Below are the code and all the weights of a small trained network. Each question names an input and a target symbol and asks about switching units off, where a switched-off unit gives its printed mean instead of its output.

import numpy as np


def w(rows, s, z=0):
    codes = np.array(rows[::2]) - 128.0
    scale = np.full(codes.shape[1], s)
    scale[-1] = z or s
    return codes * scale


def norm(h):
    return h / np.sqrt((h * h).mean(-1, keepdims=True) + 1e-5)


def f(y):
    return np.maximum(y, 0)


def softmax(a):
    e = np.exp(a - a.max(-1, keepdims=True))
    return e / e.sum(-1, keepdims=True)


def log_softmax(a):
    a = a - a.max(-1, keepdims=True)
    return a - np.log(np.exp(a).sum(-1, keepdims=True))


def net(x, mask):
    ids = ['ΓΔΛΣΦΨαεζηθμξπτω'.index(c) for c in x.split()]
    T = len(ids)
    res = E[ids] + P[:T]
    u = 0
    for l in range(2):
        q, k, v = (norm(res) @ M[l].T for M in (Q, K, V))
        z = softmax(np.where(np.tri(T) > 0, q @ k.T / 3**0.5, -1e9)) @ v
        res = res + np.where(mask[u], z, O[l][:, -1]) @ O[l][:, :-1]
        u += 1
        y = f(norm(res) @ A[l][:, :-1].T + A[l][:, -1])
        res = res + np.where(mask[u : u + 8], y, B[l][:, -1]) @ B[l][:, :-1]
        u += 8
    return log_softmax(norm(res)[-1] @ U[:, :-1].T + U[:, -1])


Q, K, V, O, A, B = {}, {}, {}, {}, {}, {}
E = w([
[111,109,154,113],'Γ',
[157,129,36,96],'Δ',
[159,146,44,117],'Λ',
[143,150,94,133],'Σ',
[126,128,139,142],'Φ',
[125,140,129,134],'Ψ',
[119,139,138,113],'α',
[171,138,90,159],'ε',
[92,101,119,180],'ζ',
[92,121,148,156],'η',
[142,187,107,160],'θ',
[139,173,97,126],'μ',
[138,173,104,155],'ξ',
[177,153,95,154],'π',
[254,131,162,123],'τ',
[112,147,223,160],'ω',
],0.04)
P = w([
[139,137,99,137],'0',
[209,126,140,165],'1',
[66,193,151,64],'2',
[73,51,101,197],'3',
[219,128,151,156],'4',
[77,246,99,56],'5',
[86,54,58,187],'6',
[223,133,150,147],'7',
[79,252,103,59],'8',
[92,63,50,182],'9',
],0.015)
Q[0] = w([
[179,142,216,63],'L0H1',
[23,158,183,112],'L0H1',
[221,252,245,140],'L0H1',
],0.029)
K[0] = w([
[255,78,228,134],'L0H1',
[46,72,216,168],'L0H1',
[241,120,218,239],'L0H1',
],0.028)
V[0] = w([
[113,187,183,142],'L0H1',
[88,254,110,64],'L0H1',
[151,77,78,146],'L0H1',
],0.0055)
O[0] = w([
[65,148,97,153,254],'L0H1',
[158,254,22,132,105],'L0H1',
[155,108,167,97,58],'L0H1',
],0.005,0.0021)
A[0] = w([
[3,151,106,124,182],'L0N1',
[93,26,120,85,144],'L0N2',
[70,103,146,113,93],'L0N3',
[87,55,75,209,2],'L0N4',
[167,37,33,141,27],'L0N5',
[80,104,110,202,208],'L0N6',
[169,101,66,198,167],'L0N7',
[134,200,160,10,40],'L0N8',
],0.027,0.0031)
B[0] = w([
[142,173,54,57,250],'L0N1',
[185,112,48,167,158],'L0N2',
[110,120,142,71,179],'L0N3',
[79,188,188,254,218],'L0N4',
[85,137,29,19,175],'L0N5',
[70,76,88,114,232],'L0N6',
[141,135,107,223,205],'L0N7',
[70,223,95,100,170],'L0N8',
],0.034,0.018)
Q[1] = w([
[52,7,254,89],'L1H1',
[91,208,133,153],'L1H1',
[234,37,242,167],'L1H1',
],0.028)
K[1] = w([
[44,85,88,154],'L1H1',
[104,183,132,171],'L1H1',
[153,96,4,119],'L1H1',
],0.039)
V[1] = w([
[82,134,164,72],'L1H1',
[206,131,95,102],'L1H1',
[194,158,252,71],'L1H1',
],0.012)
O[1] = w([
[76,85,100,91,109],'L1H1',
[153,138,76,181,55],'L1H1',
[108,6,112,160,1],'L1H1',
],0.015,0.0071)
A[1] = w([
[162,102,101,188,178],'L1N1',
[88,144,148,87,101],'L1N2',
[221,135,103,40,188],'L1N3',
[148,89,202,208,131],'L1N4',
[102,153,135,211,16],'L1N5',
[146,117,32,132,49],'L1N6',
[163,104,252,109,253],'L1N7',
[54,73,136,138,148],'L1N8',
],0.035,0.0039)
B[1] = w([
[153,139,92,194,193],'L1N1',
[105,112,121,188,190],'L1N2',
[125,113,1,97,198],'L1N3',
[117,22,167,48,163],'L1N4',
[177,149,151,40,236],'L1N5',
[121,145,212,155,252],'L1N6',
[151,247,194,80,143],'L1N7',
[126,72,105,191,191],'L1N8',
],0.048,0.017)
U = w([
[208,103,57,191,32],'Γ',
[112,118,61,30,111],'Δ',
[129,139,115,126,81],'Λ',
[156,134,159,149,112],'Σ',
[152,104,140,106,175],'Φ',
[182,100,133,100,181],'Ψ',
[5,168,183,120,95],'α',
[153,144,145,158,103],'ε',
[107,42,115,215,128],'ζ',
[92,46,180,84,253],'η',
[175,120,136,110,124],'θ',
[173,166,149,107,127],'μ',
[164,112,145,127,105],'ξ',
[179,133,158,159,137],'π',
[209,72,59,126,36],'τ',
[97,184,222,74,230],'ω',
],0.013,0.0039)

Each question gives the input, a string of symbols that net reads in full, and the target symbol t.
The units are the heads (3 rows each of Q, K, V and O) and the neurons (one row each of A and B). Each row of codes is followed by its name. A weight is (code - 128) times the scale printed after its matrix; where a second scale follows, it is the last column's (O, A, B and U).
mask holds one flag per unit, layer by layer, with each layer's heads first. A switched-off unit (its flag False) gives its mean, the last column of its rows in O or B, instead of its output. The means were averaged over made-up inputs and are rounded, as every weight is.
A unit's drop is (log p(t) with every unit on - log p(t) with that unit switched off) / (log p(t) with every unit on - log p(t) with every unit switched off).
The circuit of an input: a set's keep is (log p(t) with only the set's units on - log p(t) with every unit switched off) / (log p(t) with every unit on - log p(t) with every unit switched off). Starting from the 12 units with the biggest drops (on a tie, the unit counted first), units are removed one at a time, each time the one whose removal leaves the highest keep (on an exact tie, the one counted first), for as long as the keep stays at least 0.8.
units of the circuit, in order: the units of the circuit, biggest drop first
most important unit: the unit with the biggest drop
top k neurons: the k neurons with the biggest drops, biggest first
top k neurons in layer l: the k neurons of layer l with the biggest drops, biggest first
input Γ ζ Σ Γ η η Ψ, target α: units of the circuit, in order	(L1N3)
input μ Γ η π ζ η θ η Ψ η, target α: top 2 neurons	(L0N6, L0N1)
input η η Γ ω Γ Γ ω η η η, target α: top 3 neurons	(L0N6, L1N3, L0N1)
input Γ ξ ζ, target α: top 4 neurons in layer 0	(L0N4, L0N1, L0N6, L0N7)
input ω η Σ ω η ω π α, target α: units of the circuit, in order	(L0N8, L0N1)
input Γ π Σ ζ Γ ε π ω η τ, target ζ: top 4 neurons	(L0N4, L0N5, L0N7, L0N1)
input η π ω Ψ, target ζ: units of the circuit, in order	(L0N6, L1N8)
input ω ω ω ζ ω ζ η η π, target ω: top 3 neurons in layer 0	(L0N1, L0N5, L0N3)
input η ω ζ θ, target ζ: top 2 neurons	(L0N6, L0N7)
input Γ η Δ Γ η η Δ, target α: top 3 neurons	(L0N5, L1N6, L0N1)
input ζ ω Ψ ξ η Γ ω ω ξ η, target ζ: top 3 neurons in layer 0	(L0N6, L0N7, L0N8)
input η ω η ζ ω Φ Φ, target ζ: top 3 neurons	(L0N6, L0N7, L1N8)
input η η ε τ Δ η Γ, target α: top 2 neurons	(L0N4, L0N5)
input Δ η ζ, target α: most important unit	L0N4
input η μ π Ψ η η ζ ω, target ω: top 2 neurons in layer 0	(L0N1, L0N6)
input Γ μ Γ η ω, target ω: top 2 neurons	(L0N5, L0N1)
input η θ η η ζ Γ Δ ω μ ζ, target ζ: top 3 neurons in layer 0	(L0N6, L0N7, L0N8)
input Λ η η η α, target α: top 3 neurons	(L0N1, L0N8, L0N7)
input ζ Δ η Σ ω Δ π η ω, target Δ: top 3 neurons in layer 0	(L0N4, L0N7, L0N3)
input Λ θ τ η ω η π, target ζ: units of the circuit, in order	(L0N1)
